Each row has a class, written after it.
-284   26 -174  189  -16   81  584   93 -219 -239   13 -606   94   66  -36 -174 -438 -154  441  148  287  -95  113  435 -225  138  409 -247  504 -106  293 -281  -36   90 -311 -314   -4 -393  372   19  -88 -327   27 => fepon
-200   67   71  403 -159 -150  315  -13    3 -258 -148 -198  298  398 -315 -103 -208 -140  344  174   97 -204  244  330 -603  -44  231 -282  439 -209  362   -3 -106  201 -133 -114  176  -42   62  -51 -107 -185  -75 => Zudod
-101  -79  503  -56 -174 -446   57  -79  196  105  342  507  301  441 -148 -171 -128  170  139 -270   26  581  126  307 -105  281 -178 -181  416  279  -56  352 -242   17 -523   -4 -453  487   38   85  182 -475  -68 => fepon
  60 -227  -29  -18 -328 -285 -116 -406  -53  204 -465  376  350 -398  -46   -6   66   92   38 -371  -18  -34  297    3 -197   12   17  402 -276 -256  128   86  106  224  125  134  190  330   51  349   -8  407   29 => Tozof
 261 -162  213  449 -207   44   73 -421 -149   36 -101 -127  362 -232  146  129  -39  253 -116  255  148 -253  344  116 -129  100   31  248 -434 -374 -307  -83   97 -128 -225 -272   12  231  104 -156 -178  -13   34 => rifip
  56   42  280  226 -190  196 -132 -440  167 -267  314  131  -70  446   -4   -2 -307  -62  345  249 -173   97 -124  -75   -8  184  -28  170  -81  110 -286  -64 -433 -142   40  -66 -591  140 -226 -208  208 -265  124 => Zudod
 -86  -10   61  298 -365  308 -277 -284   79 -108  167  114  145  352  239 -101 -258   14   24  275  -68  -81 -151  -19   35  100   -3  280  -16  126 -350 -152 -312   19   26  303 -120  200  -60  115   51 -105   42 => bemur
  28 -149 -367 -259  196 -486  -16    4  -74  281   10 -181 -256  -79  328  334  -69   99  358   -9  -77 -149   42  127  132  -52 -226 -141 -158  -85  205  155   58 -123  143  -24  176  262  404 -139  -18   -6  242 => Busiz
 143  -20  101  -80  -10  -83    8 -205  -68  -46  -72   -8 -224  -28  -95  312  -21 -165  -73 -108   23 -104   28 -157 -177   65  -91 -302  320  -25  348  194 -103 -171  330   72  131  -53  -58 -130   80    5  189 => kuda
 124 -262  -92  466 -227  -44   89 -216    3   60  130  198  302   73   59  273 -108   86   49   46 -185 -105  432   23 -140    3  223  198 -137 -271 -197 -192  -68    2 -262 -124  -31  -59  -66  151 -107 -127  -95 => kuda
  30   -3   72  323 -257  238 -224 -355   20   22  -59  171  -47  111  340  135 -373  -56   35  174   -3 -228  -74  -28   33  -36   24  263  131   82  -32   80 -352 -172  377  142 -489  209 -109 -122  347 -123  -34 => kuda
 170   50 -120  162 -335  301  306 -436  242  -86  -21  362   58  211  -83   38  -27 -232   20  118 -258   93   70   82  -80  100  230  121  445  132  176 -324   21 -162 -253  -45   -9  -46  278 -102 -145  284 -270 => bemur
  70  277   60  224 -173   51  109 -314  228 -204  318  414  336  416  352    2 -115 -133   12  305 -221   81 -179   20  134  259    3  124  -62  232 -623 -214 -533  168 -108  133 -516  248 -204 -104   35 -255   35 => vesu
 -72   63    9 -211  348 -143  -79  299 -115  318  524 -487 -133  -44   40  -38  155  227  310   35 -171  225 -313   13  304   80   99 -526  284  121  236   39  -96  -27 -424  273  187   40  -63  304 -576 -423  331 => gepu
-151  154 -124 -142   38  161  -94   58   54  268  400 -565 -117   73 -134  -36  128   76  452  189 -143 -247 -236   63  114 -175  335 -269  417    2   97   99  178 -116 -143  282   23  143  212   18 -262 -385  -17 => kuda
  51  110   80 -158   -1  240  104   12 -163  -42  207  367  263  256   13 -191 -106   55    4 -205  221  418  111  512  109  264 -225 -445  277  271  171  -72   44  -65 -365  158   44 -157  165  151 -135 -122  283 => Tozof
 -86  143 -392  521  101  -30  475  284  -36 -119  312 -432   98  372  214 -120 -397 -152  387  461  -79   41 -171  305 -454  124  -36 -177   82 -105  135 -334   -1   -9 -135 -267    7 -374  117 -150 -392 -137 -116 => Tozof
 158  221  -24  -88 -112 -267  375 -248  103  -14   37  634  187  289 -208  -50 -178  -75  176 -139  117  575  -66  358  118  386  -39 -218  411  401  211 -202  127  141 -166   76  -86    3  102  -53 -338  110   11 => vesu
-114 -242 -392 -228   18 -490  307 -295 -114  -35  -93 -333 -221  -42   85  381 -226 -159  -73 -247  103    6   93 -297  -73  116   -6  209 -113 -359  163    2  162   -3  260 -192   69  534  315   32   70  149    9 => bemur
  52   54  -38 -102   78  245 -366 -112  -92   53  166 -638    0 -262   90 -264   35  239  310  347 -118 -310 -188  116  294 -175   58 -177 -205  119 -238  -42  -66   18 -100  165   64 -110  371  -13 -321 -203  116 => Zudod
   8 -256  -93    2    8   23  183  -77  -71   67   38   77  219 -361  102 -116  191    2  167  238 -193 -159 -101 -128  107  -37 -134  132  -80 -286  145  -74  228  142 -610  117   90   77  322  208 -133 -193  212 => Dugo
-162 -133  292 -194 -224 -282   92 -115  -74  122  155  443  132  174    0 -263 -190  227 -101 -325  195  186  165  235 -138   76 -255 -265  406  378   13  144  -17  152 -405  105  139  310  170   51   74  -91   48 => Tozof
-209 -190   20 -199  -54 -399   30 -324 -178  236   90 -482 -466 -131  116  294  125  -30 -183  -20  -38 -259  118  -17 -230    4 -177  -66   67 -243  121  188  -90 -210  127   15   71  266  100  -98  150  -13  435 => Dugo
-122   24    7  444  -12 -136  332 -144   20 -273 -174  -14  163  383  -48 -117 -434  -38  439  152  -38    6   82  278 -137  -16  376  -57  188   14  210 -210 -292  162  -95 -339 -155  -46   74  108 -162 -168  -19 => vesu
-258 -100 -120  -61  240  195  228  587  -20   70  -75 -142  237   -9   12   58  187   66  406  369 -139  369 -160    7  170   40 -361  -73  -31 -143  144 -156   16  364 -236 -114  -51  -87  235   20 -214  -67  -96 => Dugo
-130 -225 -245 -142  155 -221  160  259 -260  459   32 -441 -292 -123  519  454   91  180   48 -190  -54 -133  178   47   96 -140 -254   12 -118 -385  129  156   65 -251  359 -134  201  111  170  155  -91  -64  265 => fepon
  50  129  -79 -193  202  145 -155  -32   -8  208  333 -501  -99  -55   25 -233  131  178  271  329 -228 -149 -523   51  301  -44  198 -227 -120  166 -238  187  -82 -110 -176  204   22   28  304  -88   -6 -451  -12 => Dugo
-150   13  -46   87  -89  -89  490   87 -174 -302   42  118  100  387 -198 -227 -518 -132  481  129  -42  243   16  135 -218   -3  209  -64  177 -245   92 -373   40  242 -305 -174  177 -137  231  -23  104 -181   67 => gepu
-124  267 -151  336  -45  -82  345  325 -120   -6  279 -429  174   89    2 -101 -269  -31  340  411   91   36  -57  485 -190  118  216 -253  475   45   88 -192  -87   56  -92 -109 -197 -334  308  -16 -315 -171 -283 => vesu
 133  118   13  250 -123 -152  -97 -236 -215  187  108  179   70 -396  204  237  -18  156  -39 -281 -111  -34  389 -166  -99   37  105   19 -170 -195 -140   -1 -156    4  174 -214   91  -24 -214    6 -199  150  170 => Busiz
 -72 -141   87  289 -357  369 -484 -239  118   31   97   55   78   28  223 -285 -247   50  376  112 -136 -120 -369 -345   54 -126    3  508 -204   89  -61  108  -16  -87   58  176 -328  392  -83  293   43  -30 -113 => Tozof
-310 -191 -156   87  142 -175  189    5    5  115 -275  -43  261  121 -293  -31   45  -24  565  149  286  180  -91  -71   -9   33  165  398  -42 -172  373  197   66   99 -264 -268  102  703  362  209  -11 -314 -166 => Savak
  16  -52 -231   57   18  290 -146 -449   31   92  108 -774  -20 -115   60 -169  -11  -16  138  301 -130 -284 -141  -47  205   79  380 -140   75   40 -154  -19 -126  -64   -7  183  105 -107  213   67 -203 -442   99 => Savak
  35  -76   60 -261   10 -340  -18 -280   25  -26   79 -205 -395  -27   92  183   68  -14  107  119 -357 -121  -16 -147  165  -24 -130   86  172 -310  274  -68 -274  -50  322  144  349  111  336 -155   59  111  230 => Vevab
-328   35 -383   48   86 -341  464  345   56  163 -145 -126   74  297  -11 -134 -193 -155  412  -60  102    1  258  403 -567   17   30 -221  294  -45  194   -3  193  126 -337 -259 -144  -86  192 -108  -34 -209   29 => fepon
 206  162  -59  110 -217  265   11 -242  286 -134  101  265  107  102   21  117   92  -43  -39   38  -57  253  108  260 -352  150 -183 -219  337  122   49   44  255 -120 -142 -124  -15 -421  -45 -244 -175  430 -125 => kuda
-311   37  262 -284   -6   16  171   82  -61 -137  296  299  176  411 -351 -239   -7  129  -25 -501  123  499  266  205  -43   14 -147 -348  467  238  128   19 -129  165 -376  106   53    8  176   48  175 -293 -119 => Busiz
   0  107   81  398 -195 -116  554  197   -3 -118  165 -398  146  275 -131 -218 -321 -183  175  213 -251  157   49  -50 -366  243  334 -271  439 -168   52 -409 -153  137 -217 -227  172 -195   37 -112 -261 -168 -223 => Busiz
-241 -112 -361 -175  107   99   44  -29  180 -187   20  -54  -26 -216   20   -6  119 -131  319  178    6  -11  -50 -304   48   25  -87  208 -345  -59   37  -30   28  174 -258  -64  210  -99  152  -49   96   24   61 => bemur
 198  279 -131  155 -328  275  196 -340  310 -139   -8  694  186  275   18  152   22 -263   34  443 -243   82   34  257   82   41   14  176   -7  482 -127 -144  -70  -67 -333 -127 -153 -403  -44 -367  -56  242 -234 => Savak
-186  -93  111    1  -36  -84  -20   72  -34  -85   77 -473  134  129 -118  -10  133    8  206 -365  199  229  213 -143 -255   94  -17  -40  115 -309  219  103  -97  -71 -407 -318   72  318  323  -65  -64 -182   19 => fepon
  40  -83 -181  256 -202   18 -373   52   79  114 -226  113  457 -396 -137   35  272 -112  435 -116  176  125  -33 -390  -86  -68  187  428  -42 -304  339  319  301   86 -208 -230  213  471  268  294 -239  136 -239 => Tozof
 -57  -10 -131 -209   59   -2  279 -468  -30 -149  106 -311 -283   -7  -89  389  146 -111  -96  600 -310 -251  212  143  -99  -27 -178   59  -61 -130  115 -126 -308 -119   12   -7  353 -429  323 -503  288   94   27 => Vevab
 -93   45  169  388 -343  334 -380 -388   76  -32  260   66  363  281  336  -31 -339   93  201  372 -143 -253    2  186  -21  -58  118  398  116  209 -201   95 -455  -57  -86   24 -580  419  -42   51  200 -137 -256 => Tozof
  28  196  377  309 -300  437 -393 -422  116 -157  159  175   68  174  287 -113 -215  148  121  116 -227  -44 -196 -355  178   82  133  191   94   78 -296  -99 -689    7  369  287 -273  151 -294  -11   81  -30  -71 => Tozof
 -97  125   87  196 -232  286 -195 -531  206  -46 -242  341  -86  200  198   93 -172  -18   34  118  -45 -109  -86 -219  143   85   -7  339    1  181   -9  119 -298  -23   99  161 -461  276 -252 -145  175   37   -8 => rifip
  20 -285 -237 -306   52 -471   82 -311  -45  -63  102 -512 -235   85  149  216 -154  -30  114 -152   31  -39  205  124 -129   42  -16 -291  238 -204  166  -89   49 -131   20   67  269   64  420   37 -133  -25  393 => bemur
 -54 -141 -232 -119  150 -498  -46 -310  -74  190  -24 -346 -164 -145  209  403  -21  125  198 -239  -90 -124  154 -297    7 -130  -37  107  -13 -304  177  250    2  -41  357  -52   30  335  143  130 -150 -119  152 => Busiz
 247  -56   35  341 -112    0  -93 -197   30   -5 -290  177  236  -77   56  144   67  242  113  -39   27  -49  274   48 -189   54  -35  138 -491 -296 -203  124  -85  -17 -160 -175   57 -202  -13 -290   33  -12   59 => rifip
-499   57  188  -43 -135  -37  650   96 -192 -311  112 -161  -75  208 -337 -170 -373 -292   25  -82  163  150  188   39 -174   59  114 -440  899   39  168 -373    1  368  269 -109 -201 -159  170  206 -134 -170  -82 => Dugo
  37 -103   91  242 -120 -169   74  -74  -58   55  -54  134   33 -263 -171   42  102   59  -33  -50 -113  -76  199  -98  -95   30  137   59  -40 -187   11 -179 -230  134    4  -68  230 -127   10  -26 -141   77  -61 => Tozof
-233 -113  143   21  -80   10  -73  178   -9  236 -276  -80  108   -4   10 -137  164  196  133  125 -249   51  -16  106  -31  116  -76   20 -154 -160  187   48 -224  273 -227  -26  344  273  -12   48   39  221   98 => Dugo
-130   46  111  435   93 -158  304  172   70 -319   40 -186  397  404  113 -344 -427  -93  429  238  158  158  246  227 -334  -15  141 -114   99 -266  260  -98 -157  -53 -313 -295  -74 -131   87   -1   -3 -446  -24 => fepon
  22  -66 -113  451  -68  -78   64 -565   80  170 -136  197  323  -21   21  308   41  140   44  121  -79 -224  536  185 -306  -68  144  272  -67 -358 -139  -22  -40   75   54 -122 -153  166  -87 -198  -58  -40 -105 => rifip
  74   65 -454  -80  189  351 -224    3 -187  219   78 -676 -235 -145  451  -76 -194   74  385   88 -101 -243 -350  -17  328 -121  274 -180  120  225  109   41   50 -126  -40  -87  330 -180  266   -4 -217 -198  258 => Busiz
 -78   69  182  141 -334  210 -410 -212   71  136   65  278  116  303  135  -39  -64   47  390  -31  -63  195  -34  238   -8  116   40  124  251  297 -210  230 -535  -67  -49  141 -485  220  -50  262  140 -239  193 => Zudod
-149    1 -226  299 -119 -307  440    4 -123  -26  -78 -363   82   15  -79 -117 -421 -257  238  144  149  -30  -30  297 -444   49  271  -54  215   50  218  -38   80  117  -74 -306  -85 -198   -4  -65  -99 -177  -53 => Savak
-126  174 -290 -415  253  104 -109  416    9  199  493 -567 -307  -20  200  -66  185  106  328  115   54   12 -355  101  381   -7  111 -505   90  216 -124   80   77 -140 -118  260  322 -192  206   86 -229 -284  171 => gepu
  48  -64   15  -58  -79 -273   40 -232  -62   70  125 -572 -319  -26  144  340  108   14  -95   37 -227 -367   99  -57 -123  167  -72 -363  194 -212   89  148 -395 -133   44  -10  314  166  361 -247  -56  -74  190 => gepu
 141   64   20  128 -350  243  325 -426  123 -180  -49  181 -201  114 -103  -27 -151 -292   -5  104 -118   46   17   -3   40   53  348 -223  516  170  190 -304  -38 -123  -86  -34  195 -235   92 -177  -53  194  -85 => Zudod
  75   14  120  317 -294  -84  170 -491  -38   74    3  658  106 -408   -3  -47  -91  284 -306 -272    7  -84  490   89 -160   81  186  349  -13 -151 -135  -81 -224   40   73  -42   83 -238  -60 -111  208  208 -219 => bemur
-174   62  221 -373 -318   71  105 -203   33 -213  322  -17  272  232 -189 -152  -81  -85   63 -365  115  506  104  380   39  294 -140 -460  451  256  -91 -167   75  272 -233  182 -195  196  142  -19  -65  -41  155 => Busiz
 -84  -13 -140  288 -196  -67  257   50  -48 -233    4 -378  251  253   24  103 -300 -306  123  232  -63 -194  178  181 -227  -33  134   54  188 -140  234 -350   25  212  127 -117   15 -101 -134  116 -326  106  -78 => Zudod
 342  121  -26  247 -227  132  276 -324  324 -315   81  398    9  244  215  179   88 -215  -42   41 -113   11  175   72 -158   27   30  165   29  221 -120 -307 -151 -308 -216 -154 -171 -585  -95 -214 -195  239 -116 => rifip
-168  -50  206  -64 -342  209  -41  -35  -45 -185   25  110  314  356  -54 -290 -191   62   38 -354   41  221  -21  511   71  137  -12 -248  245  259   22  -58 -162  313 -437   79   23  243  181  -42  200  -77   71 => Busiz
 -78  159  523 -236 -192   20   44    2   16 -180  113  504  263  323 -257 -169  -17  143   49 -213  401  462   91  465  -73  174 -142 -496   62  475  -54  154  -91  -75 -376   59  -40  273   35  -41   71    5  119 => bemur
 100  -20  169  289 -269 -271  150 -245 -248   99  144  418  161 -436 -263  209  -58   52 -252 -305  129  173  414 -284 -171  105  207  186  130 -237  -93   39  -13   61  -29 -345   -3   68  -13  -17   -6   26 -254 => Tozof
 128 -120 -251  -46   34  -40  -98  232  -44  279 -101 -222  174 -114   95   32   51   19  350  301 -243    8  -51  -25  100  113  -78  254  -93 -152  254   -5  132   21 -116  -69  398  128  342  165 -184  128  -69 => Busiz
  99 -229  176  177 -133 -169   94 -285 -186   11 -110  219  213 -112  -34  137 -125  105  -23 -198  231   34  211  -90 -136  -10  240  467 -306 -247 -331  -76 -141   37  -20 -307   -5  314 -133  -40  286 -156   94 => kuda
-168   92 -233  480 -174  -44  238  112   99 -126 -159 -219   95  290   52 -151 -382 -271  371  185   46 -100  -31  243  -82  -45  375   20  473  -46  316 -271   24  168    1 -156 -105  -58  158  133 -389 -161  -65 => gepu
 -27  -54  552   71 -393 -138  -54 -230   90  -79  240  -29  457  538 -170  -27  -49  133   82 -243    1  517  143  507  -62  156   33 -143  538  113  108   95 -455  134 -270  130  -71  237 -115    8   14 -282   -8 => Zudod
  62 -127  -24  -38  -54 -440  231 -149  -76  182 -122 -279  -64 -185   57  382  181   69  -92   12 -192   20  244 -182 -117   43 -124  226   96 -378  110   22 -225  -70   78 -131  157  142  392 -119  -40   62 -142 => Busiz
-154 -200   70   43  220  -24 -207  196  199  -38  129 -265  227 -140 -102  247  379   72  384  159   74  311  -72 -361   88  -87  -62   26  -38 -229  155   95   16  152 -269 -202   50  301 -100  -18 -289 -122  -43 => Tozof
  71  -34 -220   54 -207 -285  -83 -432  -12   75 -295 -313  -30 -270  124  444  -16   71   -3  -39  -38  -42  292  -83  -46  -46   40  117   65 -278  299  267  -11 -100  382 -116  299  -36  400   51 -240  321 -122 => bemur
  58  -96   56  218 -259 -365  210 -416  -46   84 -156  549  398 -251 -113   69  -40   50 -216 -300  -11  275  473  -32 -302   49   25  338 -113 -285 -183 -100  -36  290  -45  -78 -215  -73 -154 -108  165   57 -129 => Dugo
-125  -16  578 -142 -373 -360  196  -67  -55    0   93  280  263  168 -208 -171 -140   78   87 -110  200  421  338  479 -267  294  -56 -538  383  278  -40   -7 -263  104 -488   -1  -38  254   89   10    9  -19  202 => Tozof
 164   14  271  249 -556 -157 -205 -405   39 -139 -136  464  122  162 -173   43 -419  -74  220  190  -80   28 -153 -402   11   69   90  540  103  153 -210 -109 -151  122 -168    5 -513  424  147  -59  -41   32 -237 => gepu
  42  -20   73  -33 -175 -178  377 -482 -294   48  161  210  -82 -442  -78  164  -76    6 -281 -268   65   -9  455 -156  -55   42  239   25  144 -155 -119 -159 -133   31   22  -74  143 -214 -105  -38  126  -25   84 => Zudod
  99 -199 -535 -113  129  168   66  333   83  152    6 -207  218 -185  220   60  257 -155  527  169  -36  198 -309 -155   84  216 -159  249    8  -12  -37  -76  299  193 -424 -215   98    5  392  189 -340 -118  139 => Vevab
-217 -109  -30  275 -101  220   91  -82  195 -226  -56 -215   62  153  -69    6  208  -98  214  288 -182   24   40 -209 -197   99    8  -96  -88 -394   43 -176 -197   78 -310  -85  377   51  210 -114  -59   42  -40 => fepon
 106 -138 -206    7 -198 -171   43  -75 -253  211 -219  355  379 -323  -50  207   25  118   49 -368   48   45  339  -87  -16 -108   53  336 -391 -129 -117   41  183  252 -143  -91   81   14  -20  237  -97   90  -58 => Zudod
-161  -45  242 -109 -454 -285  164 -265   71    8   50  258   83   25 -233 -155 -110 -105 -184 -267  187  335  242   17 -220  298 -139 -203  380  294  -86   82  -34  212 -188   25    5   81   14 -129   63   -8  -22 => Savak
-141   64  -13  -36  -42  192  361  -94  -37  -23   52  338   34  419   15   82  -48   -9  -37  122    3   74  233  307  -60   60  -58  -62  239  338 -160 -198 -170  -43 -507 -203  -32 -196  156 -126   24 -106   21 => fepon
 222  142   32  462 -499  327  -88 -524   59  -25  -33  254  297  225  152 -153 -310 -152  102  321  -68  -64  282  214 -284   17  139  408 -108  150  -22  -68  -96 -321 -119 -253   41 -180    6 -239  102  165 -113 => Savak
 151  318 -339 -274   71  580 -512 -218  -48  170  160 -658  -41 -119  232 -186   77  -64  193   46 -211 -356 -163   73  414 -256  317 -158  -75  232   -4  169  163 -221  152  150   95 -356  164   -6 -170 -192  239 => Dugo
 151  -34  225  397 -332  -56 -442 -352  235 -370  152  366    1  379  423  -48 -402   35   91  -76   65  -48 -195 -174   -9   33 -121  205   51  140 -205  133 -207 -118   65  -43 -554  197 -112  -48  102   -7   39 => Dugo
 198  -64 -121   62  -66  201  105 -103  221  112   -2  783  -48  202   85  -70   55   82  141  -39  -65  105 -111  319  113  -39   15  222 -134  312 -209  -26  130 -229 -242  -73 -274  -89   41  -71  246   50  -77 => vesu
 246  189    2  416 -302  104  299 -560  288 -144 -272  418  198   56  146  110   -1  -82 -108   -2  -29 -115  300   36 -461   36  117  202  238  -16  143   16   78 -274  -58 -256 -151 -244  -52 -152 -164  394 -329 => fepon
 319    5 -143    3   98  188 -180 -216  178   49  379 -210 -143 -324  106 -197   24    9  243   -9 -180 -149 -336 -364  246  -14  342  -47  -25  -87 -188   62  119 -277  133  166  -94  -13  141    2  -58 -349   -8 => bemur
   2  129 -237  241 -249  150  -69 -167  -60  -19  282  259   83  204  338  111 -335 -199   18  108 -243   95 -289 -281  216   15   26  579  256   90 -317 -177 -266  230   49  113 -521    1 -210   90   22 -263  -51 => Zudod
-330   -9 -215  312    7  -15  691  311  -15  -84    6 -307   84  244   82  -69 -262 -201  356  145   47   -1   93  429 -293  248  117 -342  221  -73  188 -418  -32  176 -309 -270 -247   41   72  -36 -218 -142   92 => Busiz
